Below are the code and all the weights of a small trained network. Each question names an input and a class and asks about switching units off, where a switched-off unit gives its printed mean instead of its output.

import numpy as np


def w(rows, s, z=0):
    codes = np.array(rows[::2]) - 128.0
    scale = np.full(codes.shape[1], s)
    scale[-1] = z or s
    return codes * scale


def f(y):
    return y / 2 * (1 + np.tanh(0.7978845608 * (y + 0.044715 * y**3)))


def log_softmax(a):
    a = a - a.max(-1, keepdims=True)
    return a - np.log(np.exp(a).sum(-1, keepdims=True))


def net(x, mask):
    res = np.array(x, float).reshape(1, 6) / 4 @ E
    y = f(res @ A[0][:, :-1].T + A[0][:, -1])
    res = res + np.where(mask, y, B[0][:, -1]) @ B[0][:, :-1]
    return log_softmax(res[-1] @ U[:, :-1].T + U[:, -1])


A, B = {}, {}
E = w([
[50,236,213,139],'x0',
[131,12,233,121],'x1',
[129,127,127,130],'x2',
[129,130,126,130],'x3',
[119,126,125,128],'x4',
[193,142,148,253],'x5',
],0.006)
A[0] = w([
[159,51,54,135,135],'N1',
[80,189,213,136,103],'N2',
[175,136,133,254,112],'N3',
[58,119,101,7,78],'N4',
[139,59,53,147,95],'N5',
[81,107,87,10,157],'N6',
[100,194,28,143,84],'N7',
[109,102,110,169,188],'N8',
[114,56,218,123,115],'N9',
[56,183,199,150,114],'N10',
[56,188,211,135,129],'N11',
[113,53,214,114,151],'N12',
[157,213,48,119,107],'N13',
[103,205,212,119,92],'N14',
[208,84,68,117,78],'N15',
[136,75,65,100,101],'N16',
[140,193,44,119,130],'N17',
[195,153,141,244,139],'N18',
[221,128,123,157,178],'N19',
[154,131,126,101,254],'N20',
[105,202,31,137,113],'N21',
[167,65,67,121,124],'N22',
[169,116,113,211,150],'N23',
[190,36,116,106,95],'N24',
[135,179,40,135,118],'N25',
],0.0076,0.0069)
B[0] = w([
[132,161,108,87,179],'N1',
[212,149,62,67,176],'N2',
[129,164,202,111,175],'N3',
[191,135,236,130,172],'N4',
[186,165,116,72,147],'N5',
[83,162,219,134,213],'N6',
[197,69,150,181,165],'N7',
[110,151,121,137,178],'N8',
[181,70,91,188,181],'N9',
[182,145,56,87,183],'N10',
[159,122,73,102,201],'N11',
[134,64,99,188,204],'N12',
[164,66,132,187,175],'N13',
[200,126,86,63,166],'N14',
[188,142,109,79,148],'N15',
[168,185,144,93,145],'N16',
[131,50,151,172,181],'N17',
[100,158,195,103,193],'N18',
[98,165,133,105,186],'N19',
[2,180,98,195,253],'N20',
[149,57,136,161,184],'N21',
[150,185,89,91,165],'N22',
[103,141,150,85,171],'N23',
[146,117,94,114,161],'N24',
[142,74,121,156,168],'N25',
],0.0081,0.0056)
U = w([
[217,161,37,53,63],'0',
[80,123,115,153,244],'1',
[173,17,129,211,35],'2',
[67,141,113,149,208],'3',
[81,139,120,138,180],'4',
[111,161,248,106,3],'5',
],0.011,0.0056)

Each question gives the input, the list of numbers given to net, and the class t.
The units are the neurons (one row each of A and B). Each row of codes is followed by its name. A weight is (code - 128) times the scale printed after its matrix; where a second scale follows, it is the last column's (A, B and U).
mask holds one flag per neuron, in row order. A switched-off neuron (its flag False) gives its mean, the last column of its row in B, instead of its output. The means were averaged over made-up inputs and are rounded, as every weight is.
A unit's drop is (log p(t) with every unit on - log p(t) with that unit switched off) / (log p(t) with every unit on - log p(t) with every unit switched off).
The circuit of an input: a set's keep is (log p(t) with only the set's units on - log p(t) with every unit switched off) / (log p(t) with every unit on - log p(t) with every unit switched off). Starting from the 12 units with the biggest drops (on a tie, the unit counted first), units are removed one at a time, each time the one whose removal leaves the highest keep (on an exact tie, the one counted first), for as long as the keep stays at least 0.8.
circuit, biggest first: the units of the circuit, biggest drop first
top k neurons: the k neurons with the biggest drops, biggest first
drop of u: that unit's drop, to one decimal
input [8,5,-1,8,5,-8], class 0: circuit, biggest first : [N2 N10]
input [-6,6,-4,4,-5,-8], class 5: circuit, biggest first : [N6]
input [-3,0,-3,4,-5,-6], class 5: circuit, biggest first : [N6 N4]
input [-6,4,-5,2,-2,-8], class 5: circuit, biggest first : [N6 N4]
input [3,8,-4,4,3,-3], class 2: circuit, biggest first : [N9 N12]
input [3,-6,-4,-7,-6,-8], class 5: top 4 neurons : [N4 N6 N12 N9]
input [-3,-7,2,6,-1,-8], class 5: top 4 neurons : [N6 N4 N12 N9]
input [-7,-2,-7,1,-4,3], class 0: drop of N22 : 0.2
input [-6,5,-4,-6,6,0], class 0: drop of N2 : -0.2
input [-6,5,-2,-4,-6,2], class 0: drop of N2 : -0.1
input [4,-5,-5,3,-5,1], class 2: drop of N18 : 0.0
